Here is a tiny trained network, its code and every weight. The questions are about switching its units off for an input and a class, where a switched-off unit gives its printed mean instead of its output.

import numpy as np


def w(rows, s, z=0):
    codes = np.array(rows[::2]) - 128.0
    scale = np.full(codes.shape[1], s)
    scale[-1] = z or s
    return codes * scale


def norm(h):
    return h / np.sqrt((h * h).mean(-1, keepdims=True) + 1e-5)


def f(y):
    return y / 2 * (1 + np.tanh(0.7978845608 * (y + 0.044715 * y**3)))


def log_softmax(a):
    a = a - a.max(-1, keepdims=True)
    return a - np.log(np.exp(a).sum(-1, keepdims=True))


def net(x, mask):
    res = np.array(x, float).reshape(1, 5) / 4 @ E
    u = 0
    for l in range(3):
        y = f(norm(res) @ A[l][:, :-1].T + A[l][:, -1])
        res = res + np.where(mask[u : u + 11], y, B[l][:, -1]) @ B[l][:, :-1]
        u += 11
    return log_softmax(norm(res)[-1] @ U[:, :-1].T + U[:, -1])


A, B = {}, {}
E = w([
[125,123,131],'x0',
[198,134,116],'x1',
[143,184,255],'x2',
[125,224,91],'x3',
[129,128,126],'x4',
],0.0094)
A[0] = w([
[86,182,92,64],'0.n1',
[236,99,150,157],'0.n2',
[46,101,163,106],'0.n3',
[181,150,112,33],'0.n4',
[50,120,136,41],'0.n5',
[115,80,142,3],'0.n6',
[44,116,153,120],'0.n7',
[253,80,132,184],'0.n8',
[199,155,118,41],'0.n9',
[157,175,163,147],'0.n10',
[108,208,131,172],'0.n11',
],0.016,0.0045)
B[0] = w([
[223,151,179,173],'0.n1',
[1,187,149,232],'0.n2',
[41,177,108,189],'0.n3',
[94,150,163,132],'0.n4',
[109,216,148,146],'0.n5',
[111,140,213,130],'0.n6',
[84,239,87,183],'0.n7',
[12,182,137,255],'0.n8',
[69,191,155,149],'0.n9',
[174,164,91,213],'0.n10',
[236,82,61,230],'0.n11',
],0.0067,0.0056)
A[1] = w([
[140,119,212,88],'1.n1',
[164,182,50,122],'1.n2',
[78,156,129,100],'1.n3',
[242,46,142,4],'1.n4',
[72,65,187,108],'1.n5',
[167,131,254,155],'1.n6',
[91,169,116,62],'1.n7',
[130,174,205,98],'1.n8',
[149,139,152,13],'1.n9',
[188,166,233,220],'1.n10',
[162,130,215,134],'1.n11',
],0.014,0.0036)
B[1] = w([
[139,97,110,153],'1.n1',
[168,113,188,255],'1.n2',
[129,162,150,197],'1.n3',
[60,255,120,137],'1.n4',
[175,135,222,193],'1.n5',
[119,27,48,209],'1.n6',
[87,150,143,176],'1.n7',
[105,65,61,216],'1.n8',
[88,130,107,112],'1.n9',
[126,122,29,252],'1.n10',
[121,60,73,169],'1.n11',
],0.0083,0.0056)
A[2] = w([
[138,125,151,151],'2.n1',
[109,116,128,66],'2.n2',
[157,120,159,68],'2.n3',
[130,130,206,68],'2.n4',
[130,118,107,74],'2.n5',
[135,224,198,73],'2.n6',
[122,114,142,132],'2.n7',
[192,25,93,3],'2.n8',
[168,56,142,119],'2.n9',
[121,47,251,180],'2.n10',
[146,151,241,133],'2.n11',
],0.013,0.0046)
B[2] = w([
[119,124,138,125],'2.n1',
[138,138,107,108],'2.n2',
[136,134,108,87],'2.n3',
[139,63,109,124],'2.n4',
[120,116,118,114],'2.n5',
[84,145,106,251],'2.n6',
[163,142,148,127],'2.n7',
[78,134,118,205],'2.n8',
[101,153,130,154],'2.n9',
[137,99,249,250],'2.n10',
[103,68,103,183],'2.n11',
],0.013,0.003)
U = w([
[111,156,109,186],'0',
[212,113,187,199],'1',
[132,20,6,88],'2',
[54,241,134,85],'3',
[105,178,116,126],'4',
[174,172,186,5],'5',
],0.013,0.014)

Each question gives the input, the list of numbers given to net, and the class t.
The units are the neurons (one row each of A and B). Each row of codes is followed by its name. A weight is (code - 128) times the scale printed after its matrix; where a second scale follows, it is the last column's (A, B and U).
mask holds one flag per neuron, layer by layer. A switched-off neuron (its flag False) gives its mean, the last column of its row in B, instead of its output. The means were averaged over made-up inputs and are rounded, as every weight is.
A unit's drop is (log p(t) with every unit on - log p(t) with that unit switched off) / (log p(t) with every unit on - log p(t) with every unit switched off).
The circuit of an input: a set's keep is (log p(t) with only the set's units on - log p(t) with every unit switched off) / (log p(t) with every unit on - log p(t) with every unit switched off). Starting from the 12 units with the biggest drops (on a tie, the unit counted first), units are removed one at a time, each time the one whose removal leaves the highest keep (on an exact tie, the one counted first), for as long as the keep stays at least 0.8.
units of the circuit, in order: the units of the circuit, biggest drop first
unit that matters most: the unit with the biggest drop
k most important neurons of layer l: the k neurons of layer l with the biggest drops, biggest first
drop of u: that unit's drop, to one decimal
input [-6,-4,-5,-8,7], class 1: units of the circuit, in order => [2.n10 1.n5 1.n10]
input [6,8,5,-1,4], class 3: units of the circuit, in order => [0.n2]
input [6,-6,8,0,2], class 2: 2 most important neurons of layer 0 => [0.n8 0.n2]
input [3,-6,-7,8,2], class 1: 2 most important neurons of layer 2 => [2.n6 2.n11]
input [6,-8,-3,8,8], class 1: units of the circuit, in order => [0.n11 0.n8 0.n1 1.n2]
input [-5,-8,-7,-5,1], class 3: 4 most important neurons of layer 1 => [1.n6 1.n8 1.n10 1.n11]
input [-4,0,-7,-8,0], class 1: 3 most important neurons of layer 0 => [0.n11 0.n10 0.n6]
input [1,3,-6,-5,-8], class 4: 2 most important neurons of layer 1 => [1.n2 1.n10]
input [2,-6,-5,-2,1], class 3: 2 most important neurons of layer 0 => [0.n11 0.n5]
input [-2,-6,-3,-5,-6], class 3: 2 most important neurons of layer 0 => [0.n7 0.n3]
input [-4,8,-1,-6,-4], class 3: 2 most important neurons of layer 0 => [0.n8 0.n2]
input [-3,5,2,6,3], class 1: 2 most important neurons of layer 1 => [1.n2 1.n4]
input [-8,5,5,-6,7], class 0: 3 most important neurons of layer 0 => [0.n2 0.n8 0.n10]
input [-3,-2,0,-7,7], class 1: units of the circuit, in order => [1.n5]
input [0,7,5,-5,1], class 3: 2 most important neurons of layer 0 => [0.n2 0.n8]
input [-4,-3,-8,-8,-5], class 1: 3 most important neurons of layer 0 => [0.n11 0.n10 0.n6]
input [0,1,-8,8,5], class 1: drop of 0.n1 => 0.4
input [3,3,-1,-3,5], class 4: drop of 0.n2 => 0.1
input [-3,-3,5,4,2], class 2: drop of 1.n10 => 0.2
input [3,-8,-6,-1,8], class 3: unit that matters most => 0.n11
